Here is a tiny trained network, its code and every weight. The questions are about switching its units off for an input and a target symbol, where a switched-off unit gives its printed mean instead of its output.

import numpy as np


def w(rows, s, z=0):
    codes = np.array(rows[::2]) - 128.0
    scale = np.full(codes.shape[1], s)
    scale[-1] = z or s
    return codes * scale


def f(y):
    return np.maximum(y, 0)


def softmax(a):
    e = np.exp(a - a.max(-1, keepdims=True))
    return e / e.sum(-1, keepdims=True)


def log_softmax(a):
    a = a - a.max(-1, keepdims=True)
    return a - np.log(np.exp(a).sum(-1, keepdims=True))


def net(x, mask):
    ids = ['ΔΠβγεζηθλμτψ'.index(c) for c in x.split()]
    T = len(ids)
    res = E[ids] + P[:T]
    u = 0
    for l in range(3):
        q, k, v = (res @ M[l].T for M in (Q, K, V))
        z = softmax(np.where(np.tri(T) > 0, q @ k.T / 2**0.5, -1e9)) @ v
        res = res + np.where(mask[u], z, O[l][:, -1]) @ O[l][:, :-1]
        u += 1
        y = f(res @ A[l][:, :-1].T + A[l][:, -1])
        res = res + np.where(mask[u : u + 4], y, B[l][:, -1]) @ B[l][:, :-1]
        u += 4
    return log_softmax(res[-1] @ U[:, :-1].T + U[:, -1])


Q, K, V, O, A, B = {}, {}, {}, {}, {}, {}
E = w([
[108,168,122,159,208],'Δ',
[80,11,143,34,136],'Π',
[175,127,140,144,78],'β',
[69,87,78,114,99],'γ',
[158,152,117,90,210],'ε',
[178,193,219,172,164],'ζ',
[247,86,90,138,195],'η',
[71,141,230,198,170],'θ',
[250,178,121,127,153],'λ',
[13,187,92,91,141],'μ',
[119,152,113,165,110],'τ',
[77,98,80,103,228],'ψ',
],0.018)
P = w([
[97,161,16,139,104],'0',
[65,237,142,31,70],'1',
[107,238,209,1,114],'2',
[152,154,159,153,166],'3',
[182,102,121,213,181],'4',
[191,106,190,97,166],'5',
[202,84,167,188,187],'6',
],0.0035)
Q[0] = w([
[200,162,140,129,113],'L0H1',
[1,109,112,103,130],'L0H1',
],0.008)
K[0] = w([
[157,180,113,101,196],'L0H1',
[30,22,88,4,166],'L0H1',
],0.0047)
V[0] = w([
[102,218,101,255,167],'L0H1',
[134,86,170,185,38],'L0H1',
],0.0057)
O[0] = w([
[71,234,197,102,162,255],'L0H1',
[163,145,200,2,55,78],'L0H1',
],0.011,0.0028)
A[0] = w([
[69,151,90,124,75,77],'L0N1',
[2,107,125,85,136,253],'L0N2',
[106,145,161,152,200,117],'L0N3',
[179,96,182,133,39,114],'L0N4',
],0.0096,0.004)
B[0] = w([
[5,90,113,204,82,159],'L0N1',
[78,66,81,253,250,253],'L0N2',
[180,183,225,72,243,245],'L0N3',
[116,168,202,233,200,163],'L0N4',
],0.0053,0.0069)
Q[1] = w([
[2,71,148,35,59],'L1H1',
[121,136,117,227,117],'L1H1',
],0.0073)
K[1] = w([
[6,254,79,55,86],'L1H1',
[81,80,136,54,108],'L1H1',
],0.0054)
V[1] = w([
[185,252,97,255,73],'L1H1',
[137,56,192,122,77],'L1H1',
],0.0042)
O[1] = w([
[3,224,57,146,17,200],'L1H1',
[121,82,133,175,230,4],'L1H1',
],0.0066,0.0035)
A[1] = w([
[89,221,173,187,78,197],'L1N1',
[34,126,177,193,122,211],'L1N2',
[224,24,15,92,113,193],'L1N3',
[65,116,79,89,3,253],'L1N4',
],0.0064,0.0029)
B[1] = w([
[129,165,209,78,3,254],'L1N1',
[98,101,188,153,108,241],'L1N2',
[149,199,208,74,147,152],'L1N3',
[245,38,179,166,78,164],'L1N4',
],0.0069,0.0099)
Q[2] = w([
[15,100,132,153,146],'L2H1',
[116,1,125,143,73],'L2H1',
],0.0075)
K[2] = w([
[46,56,162,198,168],'L2H1',
[77,66,93,182,2],'L2H1',
],0.0049)
V[2] = w([
[204,253,88,100,143],'L2H1',
[107,83,181,169,110],'L2H1',
],0.0052)
O[2] = w([
[121,107,30,2,94,128],'L2H1',
[195,114,138,194,109,255],'L2H1',
],0.0094,0.0034)
A[2] = w([
[237,156,154,43,89,252],'L2N1',
[217,138,81,110,60,114],'L2N2',
[138,226,38,113,142,165],'L2N3',
[99,113,159,255,69,241],'L2N4',
],0.007,0.0024)
B[2] = w([
[186,138,82,175,106,188],'L2N1',
[137,218,76,253,133,151],'L2N2',
[82,117,74,83,128,151],'L2N3',
[130,57,101,73,87,251],'L2N4',
],0.011,0.016)
U = w([
[51,213,136,125,139,192],'Δ',
[126,129,124,114,122,24],'Π',
[132,166,127,222,86,89],'β',
[179,51,115,107,143,157],'γ',
[102,103,83,2,124,120],'ε',
[144,224,169,74,95,2],'ζ',
[148,116,70,109,137,161],'η',
[111,154,210,139,115,65],'θ',
[84,164,55,159,107,74],'λ',
[38,143,109,204,106,84],'μ',
[100,121,130,42,56,224],'τ',
[123,133,112,208,168,135],'ψ',
],0.0087,0.007)

Each question gives the input, a string of symbols that net reads in full, and the target symbol t.
The units are the heads (2 rows each of Q, K, V and O) and the neurons (one row each of A and B). Each row of codes is followed by its name. A weight is (code - 128) times the scale printed after its matrix; where a second scale follows, it is the last column's (O, A, B and U).
mask holds one flag per unit, layer by layer, with each layer's heads first. A switched-off unit (its flag False) gives its mean, the last column of its rows in O or B, instead of its output. The means were averaged over made-up inputs and are rounded, as every weight is.
A unit's drop is (log p(t) with every unit on - log p(t) with that unit switched off) / (log p(t) with every unit on - log p(t) with every unit switched off).
The circuit of an input: a set's keep is (log p(t) with only the set's units on - log p(t) with every unit switched off) / (log p(t) with every unit on - log p(t) with every unit switched off). Starting from the 12 units with the biggest drops (on a tie, the unit counted first), units are removed one at a time, each time the one whose removal leaves the highest keep (on an exact tie, the one counted first), for as long as the keep stays at least 0.8.
units of the circuit, in order: the units of the circuit, biggest drop first
most important unit: the unit with the biggest drop
k most important neurons: the k neurons with the biggest drops, biggest first
top k neurons in layer l: the k neurons of layer l with the biggest drops, biggest first
drop of u: that unit's drop, to one decimal
input τ θ Π Δ, target γ: units of the circuit, in order -> [L1H1]
input τ Π β Δ μ, target γ: top 2 neurons in layer 2 -> [L2N4, L2N2]
input Π τ β ε, target γ: units of the circuit, in order -> [L1H1, L0H1]
input τ γ Π τ μ β θ, target γ: units of the circuit, in order -> [L1H1, L0H1]
input τ β λ γ ε, target ε: units of the circuit, in order -> [L2H1, L1N2]
input τ θ λ τ τ ψ, target ψ: 3 most important neurons -> [L0N2, L2N4, L1N1]
input τ Π β, target γ: units of the circuit, in order -> [L1H1, L0H1]
input Δ ψ τ Π β, target γ: 3 most important neurons -> [L0N4, L1N1, L2N2]
input γ ζ μ Δ Δ β β, target β: 3 most important neurons -> [L0N2, L2N2, L2N1]
input λ μ ε γ μ β, target β: 3 most important neurons -> [L0N2, L2N2, L0N3]
input μ τ θ, target θ: top 2 neurons in layer 1 -> [L1N2, L1N1]
input λ θ ε, target ε: 2 most important neurons -> [L1N2, L2N3]
input ε η τ η ψ, target ψ: 2 most important neurons -> [L0N2, L1N1]
input τ λ η ε λ τ Δ, target Δ: most important unit -> L2N4
input τ Δ Δ ε β β μ, target μ: 3 most important neurons -> [L0N2, L0N1, L1N2]
input τ τ Δ Δ Δ γ, target γ: 2 most important neurons -> [L2N4, L1N4]
input μ τ τ τ τ, target τ: 2 most important neurons -> [L2N4, L2N2]
input λ τ Π μ, target γ: top 3 neurons in layer 0 -> [L0N3, L0N1, L0N4]
input τ τ τ μ, target μ: 2 most important neurons -> [L0N2, L0N1]
input Π γ ψ, target γ: units of the circuit, in order -> [L0H1]
input Δ λ β θ τ, target τ: top 2 neurons in layer 2 -> [L2N2, L2N1]
input τ τ τ τ τ λ, target λ: top 2 neurons in layer 2 -> [L2N2, L2N3]
input Π ζ τ β θ Δ, target γ: drop of L1H1 -> 1.6
input τ τ θ μ Δ Π, target γ: drop of L1N4 -> 0.1
